Here is a tiny trained network, its code and every weight. The questions are about switching its units off for an input and a target symbol, where a switched-off unit gives its printed mean instead of its output.

import numpy as np


def w(rows, s, z=0):
    codes = np.array(rows[::2]) - 128.0
    scale = np.full(codes.shape[1], s)
    scale[-1] = z or s
    return codes * scale


def norm(h):
    return h / np.sqrt((h * h).mean(-1, keepdims=True) + 1e-5)


def f(y):
    return np.maximum(y, 0)


def softmax(a):
    e = np.exp(a - a.max(-1, keepdims=True))
    return e / e.sum(-1, keepdims=True)


def log_softmax(a):
    a = a - a.max(-1, keepdims=True)
    return a - np.log(np.exp(a).sum(-1, keepdims=True))


def net(x, mask):
    ids = ['ΘΣΩηξτψ'.index(c) for c in x.split()]
    T = len(ids)
    res = E[ids] + P[:T]
    q, k, v = (norm(res) @ M[0].T for M in (Q, K, V))
    z = softmax(np.where(np.tri(T) > 0, q @ k.T / 3**0.5, -1e9)) @ v
    res = res + np.where(mask[0], z, O[0][:, -1]) @ O[0][:, :-1]
    y = f(norm(res) @ A[0][:, :-1].T + A[0][:, -1])
    res = res + np.where(mask[1:9], y, B[0][:, -1]) @ B[0][:, :-1]
    return log_softmax(norm(res)[-1] @ U[:, :-1].T + U[:, -1])


Q, K, V, O, A, B = {}, {}, {}, {}, {}, {}
E = w([
[169,60,191,54,117],'Θ',
[214,121,183,58,143],'Σ',
[141,177,102,14,95],'Ω',
[222,219,129,156,133],'η',
[254,89,122,36,133],'ξ',
[121,213,167,173,133],'τ',
[64,86,142,56,219],'ψ',
],0.018)
P = w([
[78,92,153,176,210],'0',
[179,91,255,146,29],'1',
[114,130,92,153,177],'2',
[105,148,228,75,52],'3',
[121,168,31,125,138],'4',
[109,148,211,76,73],'5',
[125,146,28,89,141],'6',
],0.01)
Q[0] = w([
[99,241,156,149,150],'H0',
[225,139,135,47,101],'H0',
[182,105,251,208,191],'H0',
],0.025)
K[0] = w([
[112,236,160,169,148],'H0',
[209,146,86,34,154],'H0',
[199,83,142,254,161],'H0',
],0.018)
V[0] = w([
[126,136,171,141,144],'H0',
[67,106,107,126,247],'H0',
[125,157,177,109,89],'H0',
],0.012)
O[0] = w([
[152,94,102,92,98,154],'H0',
[254,213,57,172,95,209],'H0',
[144,108,159,239,194,255],'H0',
],0.0057,0.0022)
A[0] = w([
[158,137,113,150,140,5],'N0',
[153,123,72,166,98,11],'N1',
[74,62,252,145,63,13],'N2',
[64,161,113,171,112,25],'N3',
[63,104,146,128,154,60],'N4',
[132,136,210,112,75,171],'N5',
[73,165,199,110,148,175],'N6',
[113,107,148,103,155,169],'N7',
],0.025,0.0033)
B[0] = w([
[116,130,134,128,98,146],'N0',
[154,133,123,73,101,133],'N1',
[151,115,142,255,167,244],'N2',
[107,107,88,159,126,135],'N3',
[149,164,101,99,115,182],'N4',
[136,164,153,114,154,234],'N5',
[118,102,146,84,113,246],'N6',
[113,140,111,139,122,226],'N7',
],0.048,0.012)
U = w([
[142,74,120,227,170,255],'Θ',
[154,225,201,88,221,50],'Σ',
[44,52,191,27,113,205],'Ω',
[176,194,115,153,11,80],'η',
[242,26,67,82,182,64],'ξ',
[38,51,87,168,68,172],'τ',
[71,228,2,156,146,82],'ψ',
],0.0088,0.0057)

Each question gives the input, a string of symbols that net reads in full, and the target symbol t.
The units are the heads (3 rows each of Q, K, V and O) and the neurons (one row each of A and B). Each row of codes is followed by its name. A weight is (code - 128) times the scale printed after its matrix; where a second scale follows, it is the last column's (O, A, B and U).
mask holds one flag per unit, heads first, then neurons. A switched-off unit (its flag False) gives its mean, the last column of its rows in O or B, instead of its output. The means were averaged over made-up inputs and are rounded, as every weight is.
A unit's drop is (log p(t) with every unit on - log p(t) with that unit switched off) / (log p(t) with every unit on - log p(t) with every unit switched off).
The circuit of an input: a set's keep is (log p(t) with only the set's units on - log p(t) with every unit switched off) / (log p(t) with every unit on - log p(t) with every unit switched off). Starting from all 9 units, units are removed one at a time, each time the one whose removal leaves the highest keep (on an exact tie, the one counted first), for as long as the keep stays at least 0.8.
units of the circuit, in order: the units of the circuit, biggest drop first
k most important neurons: the k neurons with the biggest drops, biggest first
drop when u is switched off: that unit's drop, to one decimal
input ψ ψ ξ ψ ψ ξ, target Σ: 2 most important neurons => [N2; N6]
input η ψ ψ Σ ψ ψ ξ, target ξ: units of the circuit, in order => [N2; N5; N6; N7]
input η η η, target η: units of the circuit, in order => [N2; N5; N0]
input τ ψ Σ τ, target Σ: units of the circuit, in order => [N5]
input Ω ψ Ω, target ψ: 4 most important neurons => [N6; N2; N5; N1]
input η Ω ψ ξ Ω η, target Σ: units of the circuit, in order => [N2; N5]
input η Ω ξ Σ Σ, target Σ: units of the circuit, in order => [N2; N6; N4]
input ψ Ω ψ ψ, target Ω: 2 most important neurons => [N2; N6]
input η Ω τ, target τ: drop when N3 is switched off => 0.7
input ψ ψ η, target η: drop when N6 is switched off => 0.8
input ψ ψ ψ ψ, target Ω: drop when H0 is switched off => 1.5
input η η Ω η ψ ψ, target Σ: drop when H0 is switched off => 0.5
